Each row has a name. Each question is about the rows just above it.

K505: [ 33  67  13 -35 -22  -3 -11  10 -86   0]
K208: [  11 -108   37  -34  -15  -35  -97   55  -79   75]
K708: [ 33  67  13 -35 -22  -3 -68  10 -86   0]
K95: [ 33  67 -24 -35 -22  -3 -68  10 -86   0]
Move every entry of [-68  10] by +1 step of 1.  [-67  11]
[67] with -1 step of 1 on every entry:  [66]
Shift each entry of [-3] by +1 times 1:  [-2]

K574: [-35 -29 -71 -25 -19  96 -23]
K491: [ 74 -10 -59  -7  29  47  43]
K583: [  7 -39 -43 -67  40   4 -26]
K247: [-14  25   3   6 -49  20 -37]
K46: [ 11  41   3  13 -16  47 -26]
K943: [  7 -21  81  43 -55  27  -2]
K373: [-77 -58  35  21  49  11 -12]
[-10 -59] with +1 step of 1 on every entry:  [ -9 -58]
Move every entry of [  3   6 -49  20] by +1 step of 1.  [  4   7 -48  21]
[ 74 -10] with +1 step of 1 on every entry:  [75 -9]

K467: [  8 -12  -1 -17  23   3 -12   5 -22   3   1 -16  26   7   1  20 -19   3
   1 -25  23   6 -16  11]
K86: [  8 -12  -1  25  40   3 -12   5 -22   3   1 -16  26   7   1  20 -19   3
   1 -25  23   6 -16  11]
K368: [  8 -12  -1  25  40   3 -12   5 -22   3   1 -16  26   7  -5  47  10   0
  -9 -49 -29  10 -21 -19]
[ 23   6 -16] with +1 step of 1 on every entry:  [ 24   7 -15]
[3] with +1 step of 1 on every entry:  [4]
Shift each entry of [ 7  1 20] by -1 times 1:  [ 6  0 19]
Shift each entry of [3] by +1 times 1:  [4]

K858: [ 13 -11 -51   6   0   0   5   3 -21  11  28 -41   4  10   4  29   2  19
 -38 -33]
K381: [  1  35  -9   4  -7  -5  38 -17  -8  29 -18 -34 -82 -26  -2 -35   6  -4
   5  18]
K835: [ -6 -23   3 -13   1 -12 -14  14   2 -14   4   8  39  27  -9  33  -6 -59
  23  42]
K271: [ -7 -10 -43   1  -6   3 -29   2  -5 -29  18  74  74   5   7  25  -6 -17
  52  28]
K388: [ -6 -23   3 -13   1 -12 -14  14   2 -14   4   8  39  27  -9  -2   7 -23
  48  16]
K745: [ 12 -11 -34   5  -2 -16   5  -3   5  -1 -15  49  41  13  -1  -1  -6  22
 -23   5]
K909: [  1  35  -9   4  -7  -5  38 -17  -8  29 -18  21 -82 -26  -2 -35   6  -4
   5  35]
Move every entry of [ 2 19] by -1 step of 1.  [ 1 18]
Move every entry of [ -6 -23   3] by +1 step of 1.  [ -5 -22   4]
Shift each entry of [-43] by -1 times 1:  [-44]
Move every entry of [ 4  8 39] by -1 step of 1.  [ 3  7 38]
[4] with +1 step of 1 on every entry:  [5]
Move every entry of [-11] by +1 step of 1.  [-10]
[6] with +1 step of 1 on every entry:  [7]

K728: [  10   18  -26 -120 -119  -73   -8  -59   11   15    5   -9  -11   25
   38]
K58: [-26 -70  73 -39  92 -15  16 -40  19   3  25 -69 -49  15 -23]
K258: [-14 -24  33  36  67  -2   2 -16   0 106 -62 -57 -18  -3 -24]
K402: [   0  -23   10   54   70  -40   -6 -105   14  119   -2  -22  -44    6
    5]
K306: [ 11   3   2  46  57  14  -1 -79  12 -41  50  25 -54  10 -24]
[14] with -1 step of 1 on every entry:  [13]
[-39  92 -15] with +1 step of 1 on every entry:  [-38  93 -14]
Shift each entry of [-1] by -1 times 1:  [-2]
[ 92 -15] with +1 step of 1 on every entry:  [ 93 -14]
Move every entry of [106 -62] by -1 step of 1.  [105 -63]
Move every entry of [-15] by -1 step of 1.  [-16]

K714: [  7 -62 -94 -34  52  85  65 -15]
K92: [-64  13  84  94  21 -59 -92 -50]
K706: [ 89  29 -60 -81 -51  30  76  77]
K662: [-76 -78 -26  47 103  44 -40 -85]
K828: [ 89  29 -51 -93 -51  44  97  77]
K814: [-76 -78 -26  47  72   3 -82 -85]
K851: [-87 -86 -35  59  93  65 -29 -85]
Shift each entry of [ 94  21 -59] by +1 times 1:  [ 95  22 -58]
Move every entry of [  7 -62] by +1 step of 1.  [  8 -61]
Move every entry of [-29] by -1 step of 1.  [-30]
Shift each entry of [-82] by +1 times 1:  [-81]

K91: [-28  34  18  55  11 -51 -11  42  28  50 -84  12  36  25  32  40  -1  43
  39 -36]
K919: [ 43  31  23  -6  25 -33  41 -24  -2  21  14 -11  39 101  50  10  33  -3
  83 -89]
K331: [-53 -40   4 -32   4   0  -6 -82  -5 -17  15  -6 -22  23 -28 -36 -10 -19
 -50  -7]
K451: [ 14 -40   4 -32   4   6  -6 -82  -5 -17  15  -6 -22  23 -28 -36 -10 -19
 -50  -7]
K755: [-10 -39  -3 -10  24  23 -39  13 -22   0  12  -5  10  13  58  31  25  -7
  25 -14]
K806: [ -8 -14  22   0  25  80  61  15   4  38 -32  -2  29 -66   1 -58 -47 -12
   5 -32]
K816: [  5 -10  81  61  15 -30  28  27  12   5  -5   6 -14  -7  75  19 -19  36
  -5  11]
K112: [-72  30   2  16 -22  14 -64 -22  16 -48 -81   8 -68  25  39 -56  22  22
  31 -38]
Move every entry of [ 0 12 -5] by -1 step of 1.  [-1 11 -6]
Move every entry of [11] by +1 step of 1.  [12]

K515: [  6  19 -24  24]
K924: [-2 63 54 -4]
K238: [-12  44  88  34]
Move every entry of [54] by -1 step of 1.  [53]
[ 6 19] with +1 step of 1 on every entry:  [ 7 20]
[-2 63 54] with +1 step of 1 on every entry:  [-1 64 55]
Move every entry of [6] by +1 step of 1.  [7]
Shift each entry of [44 88] by +1 times 1:  [45 89]
[-2 63 54] with -1 step of 1 on every entry:  [-3 62 53]

K479: [-12  44  29  -7 -58 -45 -45]
K82: [-18  33 -61  18  -9 -15  19]
K466: [  5  65 -48  21   2 -50  -9]
K698: [ 21  31  19 -44 -25  -1  25]
K317: [-25  41 -65  51  22 -20 -90]
K960: [ 1 -8 16 -3  9 32  6]
K421: [-46  65 -19  13 -38 -55  32]
Move every entry of [21] by +1 step of 1.  [22]
[-61  18  -9 -15] with +1 step of 1 on every entry:  [-60  19  -8 -14]

K628: [  21   26   60   15  -11  -29   10  -17 -100   27   52   64  -33  -45
    1   32   25  -17   -1   73   -2   66   63  -29  -70  -19   36   14
  -37   25   14   51   27   43 -102  -17  -47    9   55  -52   31  -20
   -9    0   42  -68  -14  -11  -39   63  -83   68   59   -9  -25  -53
   -7  -10   50   64]
K669: [  20   27   63   15  -14  -29   13  -16 -103   29   54   66  -34  -46
    1   33   25  -18    2   77   -2   68   66  -28  -71  -17   35   16
  -38   25   11   53   28   45 -101  -17  -48   10   52  -51   30  -19
   -9   -1   44  -68  -15  -11  -41   64  -84   68   59   -7  -23  -53
   -5  -13   50   66]
K752: [  18   29   66   17  -16  -30    8  -15 -108   30   55   67  -35  -46
    3   35   21  -17    4   81   -1   67   66  -26  -72  -17   35   15
  -38   22   12   52   28   47  -98  -17  -47   10   49  -49   31  -19
  -11   -5   48  -68  -19  -10  -43   64  -79   67   62   -9  -23  -59
   -6  -17   51   66]
K862: [  15   29   68   17  -18  -29    6   -6 -111   29   62   68  -36  -48
    3   36   18  -20   15   92   -5   64   70  -16  -74  -16   34   19
  -35   19   10   53   32   56  -88  -16  -50    8   42  -46   27  -15
  -15   -7   52  -63  -21  -11  -45   63  -73   61   67   -9  -16  -63
   -4  -24   49   72]
K502: [  15   29   68   16  -15  -29    7  -10 -110   28   61   67  -35  -48
    3   36   20  -20   11   89   -5   65   69  -18  -73  -18   34   19
  -37   20   11   53   30   52  -92  -17  -48    7   44  -47   27  -17
  -14   -6   51  -65  -20  -11  -43   65  -76   63   65   -9  -19  -62
   -5  -22   50   70]
K642: [  20   28   64   16  -14  -29   11  -17 -107   28   55   65  -34  -46
    1   35   24  -19    2   80   -3   66   66  -26  -71  -17   37   16
  -37   25   12   53   27   47 -100  -15  -48   10   52  -51   30  -21
  -11   -3   47  -68  -18  -10  -42   64  -79   66   61   -8  -22  -57
   -6  -13   51   67]
Move every entry of [-48   3] by -1 step of 1.  [-49   2]
Move every entry of [-14  -6] by -1 step of 1.  [-15  -7]

K71: [ -14  -27   73   37 -114   18  -73   40  112  -89    1  -13  -40   13
   11  -14  -73]
K577: [-19 -47  26  13 -39  32 -52  -2  55 -16   9 -15 -40  66  15 -25 -72]
K190: [ 6  8 19  5  1 18  4  7 12  6  7  4 -2 10  3  4  2]
Shift each entry of [-13] by -1 times 1:  [-14]
[7] with -1 step of 1 on every entry:  [6]
Shift each entry of [18] by -1 times 1:  [17]
[3] with -1 step of 1 on every entry:  [2]

